Below are the code and all the weights of a small trained network. Each question names an input and a target symbol and asks about switching units off, where a switched-off unit gives its printed mean instead of its output.

import numpy as np


def w(rows, s, z=0):
    codes = np.array(rows[::2]) - 128.0
    scale = np.full(codes.shape[1], s)
    scale[-1] = z or s
    return codes * scale


def norm(h):
    return h / np.sqrt((h * h).mean(-1, keepdims=True) + 1e-5)


def f(y):
    return y / 2 * (1 + np.tanh(0.7978845608 * (y + 0.044715 * y**3)))


def softmax(a):
    e = np.exp(a - a.max(-1, keepdims=True))
    return e / e.sum(-1, keepdims=True)


def log_softmax(a):
    a = a - a.max(-1, keepdims=True)
    return a - np.log(np.exp(a).sum(-1, keepdims=True))


def net(x, mask):
    ids = ['ΓΛΦβηθω'.index(c) for c in x.split()]
    T = len(ids)
    res = E[ids] + P[:T]
    u = 0
    for l in range(2):
        q, k, v = (norm(res) @ M[l].T for M in (Q, K, V))
        z = softmax(np.where(np.tri(T) > 0, q @ k.T / 3**0.5, -1e9)) @ v
        res = res + np.where(mask[u], z, O[l][:, -1]) @ O[l][:, :-1]
        u += 1
        y = f(norm(res) @ A[l][:, :-1].T + A[l][:, -1])
        res = res + np.where(mask[u : u + 16], y, B[l][:, -1]) @ B[l][:, :-1]
        u += 16
    return log_softmax(norm(res)[-1] @ U[:, :-1].T + U[:, -1])


Q, K, V, O, A, B = {}, {}, {}, {}, {}, {}
E = w([
[72,153,149,200,167,156,78,139,176,122],'Γ',
[143,107,69,151,79,128,125,60,202,77],'Λ',
[78,103,130,96,86,37,173,130,164,101],'Φ',
[209,125,133,84,126,89,171,8,148,100],'β',
[172,116,191,59,82,144,156,147,49,130],'η',
[217,101,99,168,127,128,170,73,196,131],'θ',
[213,154,135,194,109,229,159,149,127,174],'ω',
],0.018)
P = w([
[114,4,142,119,134,166,170,159,144,59],'0',
[76,76,108,118,147,162,209,110,107,135],'1',
[134,97,133,172,89,121,130,149,61,79],'2',
[67,114,69,159,183,121,140,148,105,164],'3',
[151,60,156,135,114,142,92,128,162,121],'4',
[142,163,144,119,111,161,185,119,160,119],'5',
[104,186,66,123,183,114,151,135,110,163],'6',
[170,157,161,148,138,95,102,143,131,95],'7',
[131,230,116,134,109,134,171,119,130,150],'8',
[113,172,61,111,225,74,60,170,125,154],'9',
[191,160,189,132,106,131,75,175,219,155],'10',
[141,161,104,59,225,145,123,135,219,192],'11',
],0.012)
Q[0] = w([
[84,63,147,123,101,71,112,179,10,133],'L0H0',
[91,207,50,122,176,115,190,126,121,145],'L0H0',
[66,113,161,89,100,159,185,131,135,148],'L0H0',
],0.013)
K[0] = w([
[92,93,116,153,141,161,187,106,90,99],'L0H0',
[162,200,200,162,62,106,153,141,167,66],'L0H0',
[133,10,161,134,137,139,111,157,143,72],'L0H0',
],0.013)
V[0] = w([
[137,201,201,1,70,150,141,141,114,161],'L0H0',
[14,118,149,136,22,75,164,129,116,74],'L0H0',
[88,157,220,111,153,27,110,94,170,232],'L0H0',
],0.0049)
O[0] = w([
[123,93,214,173,61,93,97,56,126,150,4],'L0H0',
[204,63,181,246,220,175,196,153,254,99,141],'L0H0',
[138,179,75,208,142,55,227,225,200,163,12],'L0H0',
],0.0091,0.0048)
A[0] = w([
[40,57,86,25,27,87,85,122,96,108,152],'L0N0',
[144,57,163,63,94,116,179,181,147,124,187],'L0N1',
[65,76,115,16,98,89,189,246,72,151,1],'L0N2',
[44,184,214,163,156,195,49,211,145,107,158],'L0N3',
[133,141,112,88,187,53,131,161,210,92,100],'L0N4',
[103,135,73,157,115,119,204,134,134,139,158],'L0N5',
[108,66,139,79,136,112,133,140,199,95,159],'L0N6',
[140,169,156,94,85,188,62,71,186,111,185],'L0N7',
[68,107,194,14,133,43,240,76,93,73,225],'L0N8',
[126,168,205,25,226,113,209,216,91,205,133],'L0N9',
[101,95,56,166,80,29,183,157,150,54,162],'L0N10',
[131,195,143,254,101,191,70,145,77,182,144],'L0N11',
[172,117,166,98,175,162,138,82,110,174,142],'L0N12',
[158,108,120,217,85,100,109,81,171,185,129],'L0N13',
[82,149,192,132,48,194,186,116,182,138,151],'L0N14',
[167,146,125,165,106,209,40,141,202,150,146],'L0N15',
],0.0069,0.0025)
B[0] = w([
[143,113,86,184,194,71,188,125,146,127,215],'L0N0',
[139,119,75,186,181,127,88,160,48,172,170],'L0N1',
[161,38,244,229,136,196,120,40,195,94,146],'L0N2',
[152,64,99,87,49,136,243,96,141,139,152],'L0N3',
[97,213,133,103,144,209,139,202,93,142,181],'L0N4',
[215,89,125,104,86,172,88,255,228,138,151],'L0N5',
[104,162,158,167,166,114,130,107,133,182,206],'L0N6',
[85,119,100,159,131,56,172,72,75,128,253],'L0N7',
[128,56,96,218,143,162,173,222,213,125,201],'L0N8',
[65,129,148,195,75,66,100,168,77,104,164],'L0N9',
[139,159,122,132,115,102,170,206,212,152,194],'L0N10',
[50,190,106,165,98,111,104,134,142,56,146],'L0N11',
[4,57,114,123,136,129,66,62,131,143,171],'L0N12',
[58,113,206,184,151,74,96,69,105,181,169],'L0N13',
[114,105,92,192,126,51,97,156,119,115,154],'L0N14',
[159,112,163,124,157,135,179,39,107,77,224],'L0N15',
],0.0058,0.006)
Q[1] = w([
[142,207,216,208,254,162,125,69,122,67],'L1H0',
[174,97,179,108,56,130,162,159,114,130],'L1H0',
[150,174,85,178,64,134,165,89,150,101],'L1H0',
],0.007)
K[1] = w([
[129,173,149,134,86,93,168,105,144,138],'L1H0',
[91,19,109,123,218,137,107,199,109,133],'L1H0',
[134,253,189,46,202,74,170,56,165,173],'L1H0',
],0.0054)
V[1] = w([
[205,105,130,154,187,221,106,141,90,202],'L1H0',
[184,231,43,134,100,70,22,70,254,181],'L1H0',
[10,215,124,117,67,183,132,145,148,72],'L1H0',
],0.0048)
O[1] = w([
[11,170,137,171,224,33,183,113,20,180,135],'L1H0',
[127,9,176,127,222,167,179,92,57,91,97],'L1H0',
[136,2,125,174,61,177,198,81,117,196,3],'L1H0',
],0.0074,0.0023)
A[1] = w([
[116,192,83,19,123,145,122,113,122,84,55],'L1N0',
[102,108,156,95,106,67,112,44,61,104,44],'L1N1',
[169,159,136,89,165,218,174,44,129,101,74],'L1N2',
[162,210,121,176,134,120,86,160,103,215,162],'L1N3',
[156,165,106,97,140,162,133,79,57,174,157],'L1N4',
[121,144,100,153,149,173,155,95,146,131,176],'L1N5',
[205,76,154,64,154,254,176,103,114,67,4],'L1N6',
[172,154,138,134,144,158,166,232,176,144,241],'L1N7',
[132,167,51,68,144,159,158,205,140,129,157],'L1N8',
[101,110,92,165,88,111,163,125,182,139,165],'L1N9',
[154,9,180,98,116,108,146,186,43,118,138],'L1N10',
[111,166,124,115,89,91,145,175,175,65,196],'L1N11',
[179,72,112,78,137,126,122,88,158,123,144],'L1N12',
[158,184,41,61,128,141,173,209,103,105,128],'L1N13',
[122,103,136,150,160,144,60,57,96,78,168],'L1N14',
[114,147,219,151,92,204,185,139,76,60,199],'L1N15',
],0.0093,0.0033)
B[1] = w([
[184,114,79,179,191,128,175,119,112,53,176],'L1N0',
[108,101,119,148,82,162,107,133,92,187,159],'L1N1',
[136,125,109,117,144,175,88,169,131,96,254],'L1N2',
[94,186,149,64,125,97,102,132,159,116,148],'L1N3',
[109,83,120,117,129,28,163,139,124,77,162],'L1N4',
[167,115,151,82,95,48,101,125,108,122,229],'L1N5',
[176,130,140,106,49,255,72,86,132,92,229],'L1N6',
[145,33,87,91,88,115,160,206,138,249,189],'L1N7',
[78,193,189,169,116,154,101,147,99,135,184],'L1N8',
[123,142,162,112,173,133,112,154,98,144,202],'L1N9',
[214,91,66,196,162,176,214,177,132,182,140],'L1N10',
[118,143,152,68,150,106,96,141,84,154,175],'L1N11',
[108,165,144,131,90,183,92,141,124,137,218],'L1N12',
[71,189,160,220,121,158,134,102,61,112,179],'L1N13',
[107,130,178,96,93,183,157,149,162,157,233],'L1N14',
[158,103,113,121,167,115,119,120,181,168,171],'L1N15',
],0.009,0.0082)
U = w([
[243,30,87,241,137,119,196,133,147,142,255],'Γ',
[95,209,140,133,23,190,78,208,71,230,36],'Λ',
[95,218,166,5,110,40,24,116,166,145,92],'Φ',
[121,118,247,236,69,147,100,2,116,188,54],'β',
[201,118,129,90,68,227,46,109,143,78,190],'η',
[123,207,143,202,172,138,165,83,55,61,205],'θ',
[109,77,10,65,18,104,148,58,41,161,95],'ω',
],0.0058,0.0021)

Each question gives the input, a string of symbols that net reads in full, and the target symbol t.
The units are the heads (3 rows each of Q, K, V and O) and the neurons (one row each of A and B). Each row of codes is followed by its name. A weight is (code - 128) times the scale printed after its matrix; where a second scale follows, it is the last column's (O, A, B and U).
mask holds one flag per unit, layer by layer, with each layer's heads first. A switched-off unit (its flag False) gives its mean, the last column of its rows in O or B, instead of its output. The means were averaged over made-up inputs and are rounded, as every weight is.
A unit's drop is (log p(t) with every unit on - log p(t) with that unit switched off) / (log p(t) with every unit on - log p(t) with every unit switched off).
The circuit of an input: a set's keep is (log p(t) with only the set's units on - log p(t) with every unit switched off) / (log p(t) with every unit on - log p(t) with every unit switched off). Starting from the 12 units with the biggest drops (on a tie, the unit counted first), units are removed one at a time, each time the one whose removal leaves the highest keep (on an exact tie, the one counted first), for as long as the keep stays at least 0.8.
circuit, biggest first: the units of the circuit, biggest drop first
k most important neurons: the k neurons with the biggest drops, biggest first
k most important neurons of layer l: the k neurons of layer l with the biggest drops, biggest first
drop of u: that unit's drop, to one decimal
input Λ θ η, target Γ: circuit, biggest first	L1N10
input Λ Λ θ Γ θ θ Φ Γ, target Γ: circuit, biggest first	L0H0, L0N3
input η β Λ Λ Λ θ η Λ ω Λ Λ η, target Φ: 4 most important neurons of layer 0	L0N8, L0N15, L0N13, L0N0
input θ Λ Λ β Γ, target Φ: 2 most important neurons	L0N3, L0N11
input ω η η Λ η β η Γ, target β: circuit, biggest first	L0H0, L0N3
input θ Φ Λ θ Γ Γ θ Γ θ θ Γ η, target Γ: circuit, biggest first	L1N10, L0N9
input Γ Λ θ Λ θ Λ Λ Λ θ Γ, target θ: 2 most important neurons	L1N0, L0N3
input Γ η Γ Λ Λ Λ Λ Λ β Λ Φ, target Γ: circuit, biggest first	L0N8, L0N0
input Λ β θ ω Λ θ θ η θ, target β: circuit, biggest first	L0H0, L0N13
input θ Λ Γ θ, target Λ: 2 most important neurons	L1N7, L1N8
input θ η Λ Λ θ β, target θ: 2 most important neurons of layer 0	L0N8, L0N15
input η η Λ η, target Φ: circuit, biggest first	L1H0, L1N3
input θ Γ Φ Λ θ η Λ Λ Γ Λ β β, target Φ: 4 most important neurons	L0N8, L1N6, L0N15, L0N12
input η ω Λ Γ Λ Φ Γ, target Γ: circuit, biggest first	L0H0
input η η Λ Λ Λ β β Λ Λ Λ ω θ, target ω: circuit, biggest first	L0H0, L1N4, L0N7
input Γ Λ η η β Γ, target Φ: 2 most important neurons of layer 0	L0N3, L0N14
input Γ ω Λ η Λ Φ θ θ, target θ: circuit, biggest first	L0H0, L1N0, L1N13
input ω η Φ Λ Γ θ ω Φ Λ Γ, target η: 2 most important neurons	L0N3, L0N15
input ω θ Φ ω, target Γ: 2 most important neurons of layer 0	L0N15, L0N4
input β ω β, target ω: most important neuron of layer 1	L1N6
input β η η θ θ θ Γ Λ Γ β, target Λ: 2 most important neurons of layer 1	L1N7, L1N8
input Λ Γ η Λ Λ Λ Λ Λ Λ θ β ω, target Φ: 2 most important neurons	L0N9, L1N3
input ω η Λ Λ η, target Λ: 2 most important neurons of layer 1	L1N10, L1N3
input θ Λ Λ Λ η Λ Λ Λ Φ ω, target Γ: drop of L0H0	1.4
input η ω ω Γ, target ω: drop of L1N1	0.0
input θ Λ ω β Λ, target Φ: drop of L1N11	0.1
input Λ θ η θ Λ Λ Λ θ Φ, target Γ: drop of L0N2	0.2
input θ Γ η β, target β: circuit, biggest first	L0H0
input θ θ Λ Φ Λ Λ Λ θ Λ Λ β θ, target Φ: 2 most important neurons of layer 0	L0N13, L0N8
